Each row has a class, written after it.
[  8   3  12 -19 -32 -11 -10  23  16   6   4  40  12 -14  -3  20   3 -24
   5   8   9  12   8 -20  13  16  -2  12  16   8 -39  -7  -7   2   9]  Rateg
[ -4 -26  19 -60 -11 -65  33  57  11  32 -44 -25  69 -52  27 -19 -17 -34
  16 -36 -28   0  15 -14   7  -5  39 -54  23   5   9  48 -15  -6  46]  Bag
[ -5  -3  12  12 -14   6 -11  20  15  27  -5  -8  -4 -12 -20  -3   2   6
  -6  20  41   4  -2  -4   9  -9   1   0   4 -14 -45  14  -4   2  -3]  Rabad
[-26  -8  -8  11   6  17  -7  -3  17 -17  -6  24   1  43 -19  -1  -1  13
 -11 -14 -11 -10 -31  15 -24  -6   2   4 -43  21  46   2  -7   4 -14]  voval
[ 22 -11   5   6 -16  -9 -30 -15  -8 -21 -15  30  68 -12  14  12   1  18
  -6 -35 -41 -12 -10   2  -5 -17 -12 -34 -36  13  14  12 -18  39  10]  zubiz
[  34    1   -3  -30  -25  -25  -33   -4  -18  -23   19   23   65   21
   92   -6   24   38 -102  -35  -11  -48   -7  -41    0   -5   22   -1
   32   -1   -9  -83    1  -17  -28]  fom
[ 25 -19   1   2 -23   9 -10  -3 -16 -17  16   3   3  10  15 -12 -10  16
  -3 -29  -6 -18  -7 -20   1 -19   9 -14  17  14 -30 -14   4  11  -6]  voval
[ 21  -5   3 -37 -47 -31  35  -4 -22 -56 -23   8  -2   6  -6  -3  -5  38
 -43 -63 -18 -72  25 -20  47  14 -20   7   2 -44 -57   4  25   4  29]  Bup
[-24  18  -4  16  13  -2  15   1  -6  -7 -14   5  10  10  12  -4 -20   0
   2 -20  12   8  -5  -8  -4   8 -17  16 -33   5  16  17  10   1  13]  vukuv
[-14  -8  -3  18   3  12  12  16   9  25 -12  10   5   0  -7  -2  -3  -4
   4  13  40   3  -7 -26  12  -3  -3   9 -21 -20   0   8 -12  -1   4]  fom
[-19  -4   2   4   9  17   0   0   4  22  19  27  -6  11  -5  -7  -8  21
 -46   3  35 -17 -28  -6   8   0 -20  21   8 -12   0   6  -8  -7 -12]  fom
[-20   0   8 -11   3  -7  58   9   3  20 -31  -7   1 -18  25   9   5 -18
  43  -2  12   7  22 -31  26  19  17  -7 -20  -7  -5  -2 -13 -13  14]  vukuv
[ 26 -28   8  -2 -25  20  -8 -22 -27  12   5 -16   6  -7   9   5   6  33
  21 -21  -9 -17 -11 -46   9 -15   1 -14  14  -5 -29 -31   7  20  10]  zubiz
[-24  12 -13  15  17   8  13 -17   3 -17 -22  -5   3  17   7   2   6  19
   3 -21   1 -10  -6   8  -5  -7  -7   4 -41  23  27   0   1   9   5]  vukuv
[ 10   2  -3  18 -23   6  -9  13   2  55 -56 -32  25 -57   9 -65 -17 -71
 -35  23   6  -8  27 -38  -2 -12  44  25   2 -16 -45  -9  19  -3  33]  luzi
[-12  10  -7   2   5 -12   1  -3  10 -21  -7  20  15  26 -13 -23   7  18
 -34  -5  17 -10 -11   9   6  -1 -24   9 -21   3  14   2  -6   7 -10]  veriv
[ 21 -12   9  -7 -24   5  -8 -21 -22  -8   2 -10  21 -11  19  -3   6  26
  15 -28  -2 -36  -9 -38  12 -25  -3  -9   4  17 -34 -25   8  27  -8]  Rabad
[-15   9   4 -14   0 -11  -5  11 -14  -1 -12 -14  17  11   5 -31  -1  28
 -22 -11  11 -24  -6 -16  22 -14 -17  -2  15   9   3  18  14  11   9]  Rabad
[ 36  -9 -14   3 -16 -11   5   2  12 -11  42  48 -43  41  -5  22   2  16
 -15 -53 -17   6   9  37 -37 -35  21   6  49  39 -53 -12   3  -2   1]  Rabad
[-12   0  10 -10 -18 -38  24  11 -14   2  -6   7  18   0  13   3  -3  -5
   6  -3  10  -4  18 -29  22   9  15  13 -10   2  -9   3  -9  -9  24]  luzi
[ 12  16   8 -51 -17 -24  21  25 -19 -31 -44 -40 -28 -65  14 -11   8 -66
  -2  15 -34  -8  44  -8  24  12  34  -9  66 -16 -45   4  23  -2 -24]  Bup
[ 28   6  -9 -34 -29 -29  -6  20 -12 -42 -26   4  55 -21  42 -19  -8   7
  -9 -42 -49 -58  20 -33  29  12 -12  19  19 -10   2  20  24  23  21]  Bup
[ 45 -17   6 -25 -79  -6 -15  23 -46 -37 -40   1 -17 -36  60 -10  -5  44
  -5 -52 -68 -49  32 -13  27 -39  -9 -12  41 -50 -58  36  27  16  23]  zubiz
[ -5 -19   6 -15 -25   3   1  54   8  28 -27 -19 -20 -10 -31 -15  -1   3
  30 -16   7  11  13 -35  12 -11  -1  -1 -12 -12 -32   9   8   0  41]  Bag
[-25   6   4   2  -1 -16  18 -13   4 -32  -8  17  20  16  -8  -2  -3   5
 -18 -11   2  -4  -3  17   2  -2 -20   9 -13 -14  12  17   0  17  -9]  veriv
[-12  -8 -17  11   2  16  -7  -4   6  -7   3  -8  -8  35 -13   2  15  30
 -15  12  28 -23 -20 -17  10 -10 -13   0 -18  -5  11 -16 -10   0   1]  fom
[-20  -2   1   1   2   9  10 -19 -10 -23 -12  -8   2  22   3 -17   5  34
 -21 -20  -1 -32  -9  10   2   0  -8  19 -20   5   7   4  -6   1  13]  Pef
[ 28  22 -19 -12   2  -9  31  20  13 -14  -4  25   0   0   4 -25  12 -37
 -13 -29 -58 -21  44  11  12  10 -23 -14  14  -5 -16   7  12  47  10]  Rabad
[ 23  -3  -4 -14 -24 -15 -10 -17   6 -17  25   5  15  10  12  13   3  12
   2 -20 -19 -21  -7 -15  -6  -5   6  -4  19  27 -23 -25   3  20  10]  Rateg
[ 20 -11   1   6 -12  24  -9 -21 -18  -4   6  -3  -6  -4  26   8   5  17
  19 -18  -8  -4   4 -42   0 -11  -8 -14  11  13 -28 -26  13  15   1]  vukuv
[  0 -10   0 -11   5   6  20  30  13  35   2   6 -25   5  -8  -6 -10 -33
  23  12   6  26  24 -14  -1  15  -7  -3   9 -37  -4   1  14  -8  17]  Bag
[-11  -3   9  -7   7 -10 -16 -17   5  21  -4  -6   6 -11  -1  -2  10  10
 -36   8  28 -10 -15 -14  -3  13   8  -9  -3  -9  -9  -6  -8  -4 -10]  Tubeb
[  2  27   0 -32 -13 -39  -4  14   3 -59 -27   5  79 -13  25  16  17 -20
 -28 -16 -40 -33  27 -20  19  49 -19  13 -12 -34  24   6  20  33  -3]  Bup
[ -1   1  12 -24  -2 -23  48  15   6  15 -12  45   6   5   0  11  11 -19
  24 -23  12  16  26  -5  12   2  10  -9  -4   9  -2   8  -9  -7  35]  Rabad
[-13  19  -2 -11  20 -22  19 -10  12  -5  -7  19  48  11  14  -7  15  16
 -31 -30   8 -36 -10  19   2   6 -13   9 -27  14  33   4  -3  19  -7]  Rabad
[ 14  -9  -1   1 -10  18  -8 -15 -16  -9  26   3  -5   2  27   8   7  28
  -6 -10   0 -22  -5 -26   9 -20  -4   5  16   1 -15 -30  -2  14  -7]  fom
[ -8  -8   2   6   1   3  -5   9  14   7   1  25  12  22 -16 -16  -3 -11
 -21   2  24  -4 -18  -4  -4  12  -2 -10 -15  -8   4  29 -12  -6  -4]  voval
[ 17  23  33   7 -21 -51  -4   5  -6  35  26 -30  10 -75  44 -41 -53 -84
 -31 -28 -19  13  20   0 -40   9  50  11  27 -48 -78  87 -11  -7  59]  Tubeb
[ 11  -5  12   7   3 -24  66 -22 -11  29   8  27   8 -23   9 -22 -10  17
 -86 -84 -18 -55  17  29  15   1   5   5  13 -20 -57 -15  -3  41 -30]  luzi
[-24  -4   7 -18 -12 -21  30  36  20   5 -37   9  33  -9 -10 -14  -4   2
   2   9  19  14   5 -15  29   3   6   6 -24   8   7 -17 -12  -7  16]  veriv
[  8 -16  22   0 -34  36 -15 -22  20  11  -7 -12  13 -18   8  -8  50  74
 -29 -34  -1 -59   9   5   0 -12  18  43 -27  -9 -43  -8 -21  13  64]  Pef
[-31  21   0  -9   6 -23  20  -1   4 -29 -16  -3  36  11   5 -24  -2  10
 -35  -9   6 -19  -5  15  15   9 -23  20 -23 -13  31   4   3  14   1]  veriv
[-24  -7  10  -1 -14 -28  43   6 -18   7  -9   1 -20  17   3  10   9  32
  20  -9  22 -11  17 -25  33   1  13  15 -21 -10  -9   3 -12  -8   8]  luzi
[ -2  -6  -4   5  -1 -12  -9   6  -1  13 -12   5  28   6   1  -5  -8  -8
  -2  -6  12  -5 -30 -16  -6   5   5  -1 -16   3   5  11 -16  -6 -13]  zubiz
[-16  16   0  -5  18 -21   6   7  -2 -18 -12 -31  -1   2 -12  -8 -15  -1
 -20  -5   1  -5  -2  28  -2   8   4   5   5 -13  29  22  15   6   5]  Bup
[-26  18 -15 -28  31 -28  62   8  17   8 -30 -45 -14  -9 -38 -15  13 -29
  12 -10  18 -30  -5  13  21  43 -12 -12 -47  -7  32   0 -14  13  35]  Tubeb
[-16   0   2  -7  26 -18  20  -5  17  -5 -15  26  11  11 -24   3  -2  21
 -23 -42 -12 -19 -24  21 -10   9   7   3 -41  18  46  10 -11   8 -19]  Bup
[ 27 -17  11   3 -21  14 -24 -16 -34 -15   4  -2   8 -11  26 -24  -7  14
  15 -18 -12 -20 -11 -41   2 -14  -1  -7 -10  20 -31  -5 -13   5  10]  Pef
[-12 -14   1  20  -4   8  -3 -17  -7  19  -8  -1  -6  25 -20   3  19   5
   4  13  23 -10  -1 -19  11  -4   2   1 -24 -11   5 -13 -12   4  10]  luzi
[ 22 -21  14  -7 -23   4 -11 -17 -25   8  10   7  16 -12  13   6  -3  26
   7 -17  -5 -11 -15 -44  12  -7   1 -13   9   2 -33 -19  -5  10  -8]  zubiz
[ 17   0  -3  12 -33 -11   4  36 -33   7 -12 -89 -21  -3  35 -21 -36 -31
  61  18  17  20  17 -36   1 -24  24 -15  25 -42 -26 -10  33  -9  43]  Rabad
[-24  -6   2  31  -4   8 -24  -5  -5  22 -13 -14   7  13 -29  -5   5  -3
  -8  32  41   1 -14 -32   4   2  -5  15 -30 -10  -1  -3  -2   4  -2]  luzi
[-16   5   1  13  -6   5  -6 -17  11  -1  -1   7  11  24 -13   6  -1  29
  -2  -5  19 -11 -13   1   7  -4 -12  13 -34   5  11 -13  -1  18  15]  Rateg
[  2  17  -3 -17  14 -16  17  -6  31  -2   0  45  17 -22   0  11  12 -27
 -40 -32 -52 -13  17  32 -16  32  -5  -4 -19   2  10  -3 -12  36   0]  Tubeb
[  15    3  -30   24   31    7  -41   -4    0    1   40 -114  -59   37
  -46  -48  -25   -1   -6   69   46   21  -18   -2  -24  -10  -17  -52
    7  -12   -8  -16   29   -4   11]  Bag
[ -4  23  -2 -35  15 -61  36  -5   0 -30  35  17  45  15  31   7 -18  32
 -66 -33  -4 -30 -12  22  21  32 -17 -12  28  26   7 -37   5  22 -50]  Rateg
[  9 -12   4   8 -25   1 -14 -23 -27  -4  12  -5  -5   5   7   3  11   8
   4  -2 -10 -20   8 -43   6 -10   3   7  11   1 -31 -16   8  18  -1]  luzi
[-28   3  -4   5   9 -12 -10  -7   4  -9 -10   8  26  24  -8   9   1  26
 -12 -17  -1 -11 -38  14 -19   1  -6  12 -39   9  44  25 -11   3  -4]  zubiz
[ 10 -14   6  13 -16   1  -9 -30 -26  -1  18   3 -13   6   3   8  10  14
   7 -13  -9 -17  -2 -28  -4 -15   3  -1  -5   5 -17 -16  -1  19  -6]  luzi
[ -7  -5   6  10   4  12  33   3   2  28  -5   1 -10  -6   9   6  -7 -20
  24  -5  20  16  10 -24  11  13   6  -3   0  -5 -27 -12  -6  -6   3]  vukuv
[-10 -18   7 -16 -20   4  32  20  23  17  -7  28 -12   8 -27  -6   5  -4
 -12   6  11   6  11  -9  23   9  -6   9  20 -22 -29 -13  -7  -7  13]  veriv
[ 14 -23  10  -1 -25  10  -3 -13 -32   7  -2  -5   1  -4   9  -3  -9  26
  13 -29 -13 -18 -17 -38  14 -17   2 -10   5  -5 -29 -16  -2  11   0]  zubiz
[-19 -16  15  24 -11   7  12  18  -1  60 -32  -6  -4  -4 -24 -13   8   3
  20  16  43  22  22 -38  24  -9  17  10 -28 -18 -12   4  -8  -2  47]  luzi
[ -5  28 -15  -9   4   5 -10   2   1 -53  -5  15  27  32  31 -25  26  42
 -50 -17 -17 -41  18  13  22   2 -16  25 -11  17  27 -22  14  24 -15]  voval
[-18 -13   7  -1 -14   3   9  26   2  19  -4  -8 -12   9 -14  -6 -22  -3
  16  -5  25  12  14   2  15 -12   0  18  -3 -25 -27   7  -1 -15  32]  Bag
[ 15 -12   4  -3 -23   1 -15 -17  -5 -27  17   4  13   2   6   2   6  10
  -3  -4 -12  -8  -8 -21  -1 -12  -8  -3  15   4 -25 -30   0  21 -18]  veriv
[ 28 -21  17 -26 -20  -3  -7  -7  -4  63 -15  -5   0 -50  13 -33  -8 -14
 -85 -47  13 -10   0  -6 -21 -21  58  -4  71   9 -76 -44  14 -19  25]  Tubeb
[-40  38  17 -16  -4 -47  61  43   5   3  -5   7 -10 -37  26 -31 -32 -38
   4 -20  -5  -6  33  22  29   0  31  60  23  11 -57  71 -18 -12  -7]  Rabad
[ -7 -10 -10   7  13  12  -5  -4  18  10  -7  19  35  42   1 -29  -3  22
 -45  -5  16  -8 -18 -12  -8   0  12  -9 -22  19  36 -31   5  -6  -4]  voval
[ -4 -14   1   6  -1  -1  -8   5  -2  28 -11 -20  26   5  -9 -12 -13  10
   3   8  24  -3 -33 -26   6   4   1 -12 -21  -5   7  -4 -12  -4   9]  zubiz
[ -2  -7   5   4  -1   7 -13  10  12  16  -1  -4  16  -1  -6 -29  -6  -7
 -17  23  32  -6 -15 -23   3  10   5 -10  -2  -6  -9  17  -3  -5  -7]  voval
[ -3   2   0  16  -7  23 -22  -4   1  13 -24  -7  14  -3  14 -10  13  -3
 -14   5  22  -7   1 -36   3   3  -7   3  -8 -14 -20  -2   7  -2   4]  vukuv
[ 20   6  -5  17 -21   0 -23  -2  -7 -39  32  53  31  32  41 -16 -26   5
 -27 -27 -36 -10  23   1  -1  -8 -12  13  18  -7 -15  32   9  19   6]  voval
[-16   2  -6  32  -4   3 -16 -18  -8   2  -7  -4   6  28  -1  -7  12  24
 -14  -4   2 -15   0 -14  -6 -13   2  24 -34  -2  15  -7   5  18   3]  luzi
[ 10  -9   4   6   0  13 -20  -3   5   6  19  25   9  16  -3 -19  -3  -4
 -25  10  23  -5 -15 -13  -3   6  -4 -13   8  -1 -10  11  -6  -2 -14]  voval
[-18  14  -8 -16  13 -13  16 -23  29 -10  -8  41  27  28  -9  12  23  13
 -32 -13  -3 -18   0  17  -1  15 -10   9 -10  21  33 -11   3  19   2]  Rateg
